Below are the code and all the weights of a small trained network. Each question names an input and a class and asks about switching units off, where a switched-off unit gives its printed mean instead of its output.

import numpy as np


def w(rows, s, z=0):
    codes = np.array(rows[::2]) - 128.0
    scale = np.full(codes.shape[1], s)
    scale[-1] = z or s
    return codes * scale


def norm(h):
    return h / np.sqrt((h * h).mean(-1, keepdims=True) + 1e-5)


def f(y):
    return y / 2 * (1 + np.tanh(0.7978845608 * (y + 0.044715 * y**3)))


def log_softmax(a):
    a = a - a.max(-1, keepdims=True)
    return a - np.log(np.exp(a).sum(-1, keepdims=True))


def net(x, mask):
    res = np.array(x, float).reshape(1, 5) / 4 @ E
    u = 0
    for l in range(3):
        y = f(norm(res) @ A[l][:, :-1].T + A[l][:, -1])
        res = res + np.where(mask[u : u + 9], y, B[l][:, -1]) @ B[l][:, :-1]
        u += 9
    return log_softmax(norm(res)[-1] @ U[:, :-1].T + U[:, -1])


A, B = {}, {}
E = w([
[126,139,159,11,186,121,75,173,145],'x0',
[169,141,187,136,162,142,102,177,13],'x1',
[142,109,111,72,31,205,158,127,166],'x2',
[116,132,123,80,119,3,122,77,71],'x3',
[214,86,26,83,166,25,201,198,133],'x4',
],0.0062)
A[0] = w([
[71,116,138,108,60,126,191,111,154,30],'L0N0',
[113,139,178,124,103,193,108,180,160,112],'L0N1',
[159,33,122,122,147,105,137,78,84,138],'L0N2',
[99,116,1,92,177,80,71,81,121,27],'L0N3',
[167,67,120,102,208,108,227,142,196,96],'L0N4',
[157,108,74,156,76,114,169,59,149,51],'L0N5',
[61,102,115,162,138,130,85,102,128,129],'L0N6',
[124,167,116,103,189,21,148,106,105,54],'L0N7',
[205,216,110,105,228,170,41,91,119,6],'L0N8',
],0.0064,0.0016)
B[0] = w([
[111,140,103,125,215,154,139,159,66,158],'L0N0',
[167,94,95,238,196,174,37,53,139,211],'L0N1',
[117,119,109,96,66,99,98,160,190,168],'L0N2',
[134,100,80,185,191,101,67,88,90,203],'L0N3',
[137,100,143,148,82,122,74,104,31,254],'L0N4',
[64,80,130,126,142,63,224,200,194,202],'L0N5',
[199,76,163,140,154,138,56,166,126,165],'L0N6',
[203,109,86,254,200,198,62,89,157,250],'L0N7',
[135,180,168,189,149,117,235,182,125,185],'L0N8',
],0.0066,0.0032)
A[1] = w([
[117,112,147,148,184,197,111,45,139,177],'L1N0',
[78,202,111,117,253,188,174,118,98,112],'L1N1',
[80,173,201,181,147,93,104,102,159,143],'L1N2',
[99,23,100,135,142,20,155,246,156,133],'L1N3',
[51,81,63,128,175,94,132,110,121,111],'L1N4',
[84,137,124,128,166,143,43,155,84,131],'L1N5',
[152,95,34,109,36,129,211,155,112,184],'L1N6',
[103,174,182,143,114,136,97,117,118,81],'L1N7',
[43,84,91,168,43,103,248,113,219,3],'L1N8',
],0.0067,0.0025)
B[1] = w([
[119,104,124,104,84,128,130,131,141,238],'L1N0',
[170,171,130,121,143,130,179,162,180,169],'L1N1',
[185,132,136,98,119,124,123,143,79,199],'L1N2',
[145,144,115,147,113,122,100,139,109,254],'L1N3',
[129,96,95,129,114,119,167,85,154,179],'L1N4',
[121,163,157,100,106,117,185,125,147,197],'L1N5',
[183,151,128,74,123,127,157,144,109,236],'L1N6',
[138,129,93,131,146,89,174,121,73,155],'L1N7',
[86,103,123,164,108,130,245,136,136,214],'L1N8',
],0.011,0.0049)
A[2] = w([
[128,105,132,173,163,170,196,162,61,167],'L2N0',
[105,91,162,141,113,221,74,183,223,45],'L2N1',
[78,144,65,54,178,29,155,97,168,191],'L2N2',
[107,188,193,117,215,110,108,209,179,143],'L2N3',
[140,158,240,148,143,108,134,120,118,115],'L2N4',
[115,186,216,98,188,93,173,212,153,23],'L2N5',
[116,158,203,165,67,239,122,136,126,252],'L2N6',
[104,123,61,155,145,68,156,110,116,95],'L2N7',
[65,182,162,138,52,139,109,86,2,28],'L2N8',
],0.0086,0.002)
B[2] = w([
[56,108,100,45,96,155,141,88,132,219],'L2N0',
[95,190,39,176,76,146,57,143,126,187],'L2N1',
[61,67,201,152,193,229,79,76,137,186],'L2N2',
[117,118,162,218,87,242,187,113,121,192],'L2N3',
[113,137,220,117,153,131,200,147,165,196],'L2N4',
[188,160,172,206,180,134,144,156,106,191],'L2N5',
[141,176,102,133,139,86,83,155,148,254],'L2N6',
[123,123,152,193,142,143,95,126,143,190],'L2N7',
[75,127,157,67,154,2,172,82,190,181],'L2N8',
],0.0084,0.0064)
U = w([
[67,49,153,52,179,214,60,64,155,6],'0',
[77,70,55,132,53,128,243,121,142,178],'1',
[220,117,72,20,104,101,103,222,31,122],'2',
[175,180,225,188,191,196,171,181,94,116],'3',
[84,173,202,61,139,8,144,88,151,157],'4',
[183,41,74,225,217,52,24,87,78,105],'5',
[94,217,48,130,60,170,13,168,161,198],'6',
],0.013,0.0021)

Each question gives the input, the list of numbers given to net, and the class t.
The units are the neurons (one row each of A and B). Each row of codes is followed by its name. A weight is (code - 128) times the scale printed after its matrix; where a second scale follows, it is the last column's (A, B and U).
mask holds one flag per neuron, layer by layer. A switched-off neuron (its flag False) gives its mean, the last column of its row in B, instead of its output. The means were averaged over made-up inputs and are rounded, as every weight is.
A unit's drop is (log p(t) with every unit on - log p(t) with that unit switched off) / (log p(t) with every unit on - log p(t) with every unit switched off).
The circuit of an input: a set's keep is (log p(t) with only the set's units on - log p(t) with every unit switched off) / (log p(t) with every unit on - log p(t) with every unit switched off). Starting from the 12 units with the biggest drops (on a tie, the unit counted first), units are removed one at a time, each time the one whose removal leaves the highest keep (on an exact tie, the one counted first), for as long as the keep stays at least 0.8.
circuit, biggest first: the units of the circuit, biggest drop first
top k neurons: the k neurons with the biggest drops, biggest first
top k neurons in layer l: the k neurons of layer l with the biggest drops, biggest first
drop of u: that unit's drop, to one decimal
input [-8,7,-3,-6,-4], class 4: top 2 neurons => [L2N8 L0N7]
input [0,4,4,7,1], class 5: circuit, biggest first => [L0N7]
input [-6,7,-6,-8,7], class 2: top 3 neurons => [L2N0 L2N2 L0N4]
input [-3,-5,-1,5,0], class 5: top 2 neurons => [L0N3 L0N7]
input [8,6,2,-6,7], class 3: circuit, biggest first => [L2N3 L2N5]
input [4,-4,-2,6,-1], class 0: top 2 neurons in layer 1 => [L1N3 L1N5]
input [5,6,8,0,-7], class 6: top 2 neurons in layer 0 => [L0N1 L0N4]
input [7,-7,-4,-4,-2], class 3: top 3 neurons => [L0N8 L0N7 L1N1]
input [-4,0,2,5,6], class 5: top 2 neurons => [L0N3 L0N7]
input [3,-3,7,1,6], class 2: top 2 neurons => [L1N6 L0N4]
input [2,5,-3,5,-6], class 4: top 2 neurons => [L2N8 L1N7]
input [4,-3,-5,3,-2], class 3: top 2 neurons => [L0N8 L0N1]
input [4,-8,-1,-5,8], class 5: top 2 neurons => [L0N3 L0N4]
input [7,-6,4,-3,-1], class 6: circuit, biggest first => [L2N1]
input [3,-8,-7,-6,-3], class 6: top 2 neurons => [L2N1 L1N0]
input [-3,-4,2,7,4], class 5: top 2 neurons => [L0N3 L0N7]
input [1,1,-2,-8,5], class 2: top 2 neurons in layer 0 => [L0N4 L0N7]
input [5,-2,-5,1,0], class 3: top 2 neurons in layer 0 => [L0N8 L0N1]
input [6,-8,6,4,-1], class 0: drop of L2N2 => 0.4
input [1,-6,4,6,-8], class 4: drop of L2N8 => 0.5
input [6,-3,0,0,4], class 5: top 2 neurons in layer 0 => [L0N4 L0N7]
